Here is a tiny trained network, its code and every weight. The questions are about switching its units off for an input and a target symbol, where a switched-off unit gives its printed mean instead of its output.

import numpy as np


def w(rows, s, z=0):
    codes = np.array(rows[::2]) - 128.0
    scale = np.full(codes.shape[1], s)
    scale[-1] = z or s
    return codes * scale


def softmax(a):
    e = np.exp(a - a.max(-1, keepdims=True))
    return e / e.sum(-1, keepdims=True)


def log_softmax(a):
    a = a - a.max(-1, keepdims=True)
    return a - np.log(np.exp(a).sum(-1, keepdims=True))


def net(x, mask):
    ids = ['αβγεζηθλμπστφ'.index(c) for c in x.split()]
    T = len(ids)
    res = E[ids] + P[:T]
    u = 0
    for l in range(3):
        r = res
        for j in range(3):
            rows = slice(3 * j, 3 * j + 3)
            q, k, v = (r @ M[l][rows].T for M in (Q, K, V))
            z = softmax(np.where(np.tri(T) > 0, q @ k.T / 3**0.5, -1e9)) @ v
            o = O[l][rows]
            res = res + np.where(mask[u + j], z, o[:, -1]) @ o[:, :-1]
        u += 3
    return log_softmax(res[-1] @ U[:, :-1].T + U[:, -1])


Q, K, V, O = {}, {}, {}, {}
E = w([
[145,134,69,95,120,72],'α',
[103,124,137,91,155,127],'β',
[135,128,110,144,137,49],'γ',
[43,114,78,70,41,123],'ε',
[106,79,149,57,138,169],'ζ',
[169,196,23,90,139,148],'η',
[105,102,118,88,139,118],'θ',
[105,200,157,199,187,108],'λ',
[174,185,87,101,66,156],'μ',
[167,123,93,40,116,126],'π',
[212,220,103,135,123,1],'σ',
[104,128,132,108,166,133],'τ',
[120,107,161,104,93,234],'φ',
],0.019)
P = w([
[27,142,107,202,149,150],'0',
[105,132,102,2,171,174],'1',
[99,69,72,180,110,150],'2',
[120,158,108,34,165,89],'3',
[131,39,81,163,87,177],'4',
[88,178,169,97,228,62],'5',
[142,57,79,182,71,201],'6',
[126,150,178,74,143,64],'7',
[160,87,55,213,67,182],'8',
[142,141,189,70,105,65],'9',
[163,55,79,194,83,201],'10',
[146,149,241,94,127,80],'11',
],0.012)
Q[0] = w([
[93,103,104,129,200,121],'0.h0',
[90,146,119,186,53,104],'0.h0',
[37,204,203,147,134,134],'0.h0',
[174,29,46,129,165,74],'0.h1',
[134,75,159,103,131,110],'0.h1',
[146,76,135,126,232,154],'0.h1',
[122,84,116,97,143,77],'0.h2',
[165,2,82,187,23,109],'0.h2',
[118,199,83,155,118,93],'0.h2',
],0.0092)
K[0] = w([
[149,81,92,115,116,29],'0.h0',
[138,184,122,191,74,199],'0.h0',
[123,161,172,236,238,213],'0.h0',
[137,2,132,174,92,57],'0.h1',
[57,102,68,124,103,178],'0.h1',
[157,96,124,226,126,137],'0.h1',
[134,66,84,112,118,69],'0.h2',
[112,175,104,128,7,143],'0.h2',
[161,174,73,153,163,85],'0.h2',
],0.0089)
V[0] = w([
[195,76,94,149,201,150],'0.h0',
[129,161,228,132,85,167],'0.h0',
[138,132,124,157,161,116],'0.h0',
[149,101,155,129,88,121],'0.h1',
[97,178,149,50,100,141],'0.h1',
[82,121,118,149,83,154],'0.h1',
[113,70,141,104,116,94],'0.h2',
[33,73,187,147,197,85],'0.h2',
[93,103,147,113,2,77],'0.h2',
],0.01)
O[0] = w([
[106,129,174,128,3,103,97],'0.h0',
[144,81,50,121,227,39,2],'0.h0',
[134,100,123,39,103,161,94],'0.h0',
[159,133,79,183,165,118,87],'0.h1',
[207,94,129,75,242,118,158],'0.h1',
[171,159,127,145,49,66,163],'0.h1',
[96,193,104,156,127,46,161],'0.h2',
[102,157,127,107,24,179,129],'0.h2',
[28,159,214,205,252,159,159],'0.h2',
],0.007,0.0049)
Q[1] = w([
[123,71,95,87,147,201],'1.h0',
[232,95,164,79,184,168],'1.h0',
[212,232,218,137,141,45],'1.h0',
[114,194,171,151,104,88],'1.h1',
[153,146,126,240,55,163],'1.h1',
[176,100,163,141,155,120],'1.h1',
[83,178,13,149,99,173],'1.h2',
[146,254,153,105,69,214],'1.h2',
[197,130,200,168,103,127],'1.h2',
],0.0083)
K[1] = w([
[118,93,60,193,133,188],'1.h0',
[191,2,145,220,113,185],'1.h0',
[90,79,237,107,74,4],'1.h0',
[188,157,24,224,106,169],'1.h1',
[171,144,158,120,218,215],'1.h1',
[136,176,106,116,130,54],'1.h1',
[96,119,161,125,175,115],'1.h2',
[116,19,19,162,198,63],'1.h2',
[63,206,144,167,178,43],'1.h2',
],0.0065)
V[1] = w([
[61,156,152,95,134,53],'1.h0',
[132,103,178,196,142,191],'1.h0',
[94,26,231,133,126,113],'1.h0',
[216,254,128,151,113,176],'1.h1',
[132,50,190,159,176,240],'1.h1',
[138,162,55,171,126,116],'1.h1',
[74,106,76,37,128,126],'1.h2',
[61,91,103,137,162,171],'1.h2',
[130,75,118,112,101,194],'1.h2',
],0.007)
O[1] = w([
[128,134,126,88,170,139,173],'1.h0',
[147,81,194,157,148,94,61],'1.h0',
[13,125,157,137,118,75,76],'1.h0',
[188,81,80,119,161,108,137],'1.h1',
[133,1,178,118,141,134,74],'1.h1',
[156,127,173,110,110,161,111],'1.h1',
[126,171,154,182,172,161,253],'1.h2',
[127,142,173,128,168,157,154],'1.h2',
[127,100,185,84,102,177,184],'1.h2',
],0.0091,0.004)
Q[2] = w([
[164,121,116,249,148,174],'2.h0',
[74,116,135,123,103,19],'2.h0',
[105,118,185,30,144,38],'2.h0',
[116,113,123,64,100,98],'2.h1',
[70,97,160,61,117,101],'2.h1',
[65,112,95,72,102,141],'2.h1',
[100,104,110,132,76,76],'2.h2',
[141,122,128,134,157,112],'2.h2',
[107,105,75,86,138,161],'2.h2',
],0.012)
K[2] = w([
[206,233,120,99,188,50],'2.h0',
[106,129,146,107,192,194],'2.h0',
[27,93,178,140,93,245],'2.h0',
[84,145,95,61,124,114],'2.h1',
[121,129,124,33,138,109],'2.h1',
[129,89,140,126,179,116],'2.h1',
[120,82,56,170,122,115],'2.h2',
[61,97,184,133,131,99],'2.h2',
[119,145,164,105,194,140],'2.h2',
],0.011)
V[2] = w([
[195,170,122,197,141,53],'2.h0',
[62,92,114,114,92,223],'2.h0',
[205,167,154,130,146,47],'2.h0',
[97,188,156,20,132,128],'2.h1',
[139,93,235,221,170,182],'2.h1',
[111,127,164,166,94,59],'2.h1',
[70,132,97,242,99,141],'2.h2',
[2,29,99,130,74,137],'2.h2',
[178,150,210,156,100,186],'2.h2',
],0.0063)
O[2] = w([
[134,177,37,84,101,68,48],'2.h0',
[167,129,233,134,96,140,226],'2.h0',
[63,118,88,155,157,35,54],'2.h0',
[116,94,113,95,161,2,253],'2.h1',
[92,44,128,104,109,115,79],'2.h1',
[98,152,20,148,164,107,33],'2.h1',
[104,136,197,168,50,85,59],'2.h2',
[97,115,157,74,67,216,58],'2.h2',
[172,81,124,138,76,65,189],'2.h2',
],0.0063,0.0051)
U = w([
[169,189,144,2,189,146,207],'α',
[145,198,182,69,158,106,175],'β',
[136,184,207,130,113,33,118],'γ',
[130,162,124,86,105,158,52],'ε',
[161,178,133,133,109,151,3],'ζ',
[119,158,89,90,131,44,125],'η',
[200,93,123,185,169,117,190],'θ',
[96,127,143,70,118,170,80],'λ',
[219,128,94,155,113,167,105],'μ',
[106,218,152,183,60,108,16],'π',
[74,200,147,153,223,189,41],'σ',
[150,8,128,149,75,78,251],'τ',
[84,175,131,86,102,157,80],'φ',
],0.0078,0.005)

Each question gives the input, a string of symbols that net reads in full, and the target symbol t.
The units are the heads (3 rows each of Q, K, V and O). Each row of codes is followed by its name. A weight is (code - 128) times the scale printed after its matrix; where a second scale follows, it is the last column's (O and U).
mask holds one flag per head, layer by layer. A switched-off head (its flag False) gives its mean, the last column of its rows in O, instead of its output. The means were averaged over made-up inputs and are rounded, as every weight is.
A unit's drop is (log p(t) with every unit on - log p(t) with that unit switched off) / (log p(t) with every unit on - log p(t) with every unit switched off).
The circuit of an input: a set's keep is (log p(t) with only the set's units on - log p(t) with every unit switched off) / (log p(t) with every unit on - log p(t) with every unit switched off). Starting from all 9 units, units are removed one at a time, each time the one whose removal leaves the highest keep (on an exact tie, the one counted first), for as long as the keep stays at least 0.8.
units of the circuit, in order: the units of the circuit, biggest drop first
most important unit: the unit with the biggest drop
which heads matter: for each layer, one digit per head in row order, 1 if its drop is at least 0.15 and else 0, layers parted by /
drop of u: that unit's drop, to one decimal
input φ π α γ ζ β ε ε α τ θ, target σ: units of the circuit, in order : (0.h2)
input α γ ζ θ ζ λ σ σ β, target η: which heads matter : 000 / 000 / 100
input σ τ φ ζ φ ζ γ γ θ, target τ: units of the circuit, in order : (1.h1, 1.h0)
input β ζ ζ φ τ η γ, target μ: units of the circuit, in order : (1.h0, 0.h1)
input μ ζ γ γ τ θ η ζ ζ α λ ζ, target γ: which heads matter : 000 / 100 / 011
input α γ θ γ η γ ε, target σ: which heads matter : 001 / 000 / 000
input γ π γ σ π τ τ β π τ θ, target η: which heads matter : 000 / 000 / 100
input ε γ ζ, target σ: which heads matter : 011 / 000 / 000
input θ σ ζ β π β γ ε θ, target σ: units of the circuit, in order : (0.h2, 0.h0)
input ζ γ ζ φ γ ε γ π γ γ φ ζ, target γ: which heads matter : 000 / 101 / 010
input β ζ α λ μ σ φ θ φ φ, target γ: units of the circuit, in order : (1.h0, 0.h2, 2.h1)
input σ α φ σ γ φ φ β φ γ ζ, target τ: which heads matter : 010 / 100 / 000
input β θ ζ ε φ γ, target α: which heads matter : 001 / 100 / 000
input σ σ α α α γ θ γ π, target η: units of the circuit, in order : (2.h0)
input θ γ γ, target π: units of the circuit, in order : (0.h1, 2.h2, 1.h1)
input γ β γ ζ β α φ γ θ, target τ: which heads matter : 010 / 010 / 000
input θ β φ, target τ: which heads matter : 000 / 100 / 010
input γ φ γ ε π μ γ μ ζ, target θ: which heads matter : 110 / 010 / 001
input γ θ γ ζ ε β μ σ θ φ τ, target τ: units of the circuit, in order : (1.h0, 1.h1, 0.h1)
input φ γ ζ, target τ: most important unit : 1.h0
input γ σ γ β γ, target η: which heads matter : 000 / 110 / 100
input π θ μ ζ σ, target η: which heads matter : 000 / 000 / 100
input λ μ π λ γ η θ, target μ: units of the circuit, in order : (1.h0, 0.h1, 2.h1, 0.h2)
input μ θ β α θ σ, target α: which heads matter : 000 / 100 / 000
input π γ ζ γ φ γ β γ φ θ γ, target τ: units of the circuit, in order : (1.h1, 2.h1, 0.h1)
input γ σ θ γ π, target η: drop of 2.h0 : 0.7
input ζ ε φ σ φ α σ θ α, target η: drop of 2.h0 : 1.8
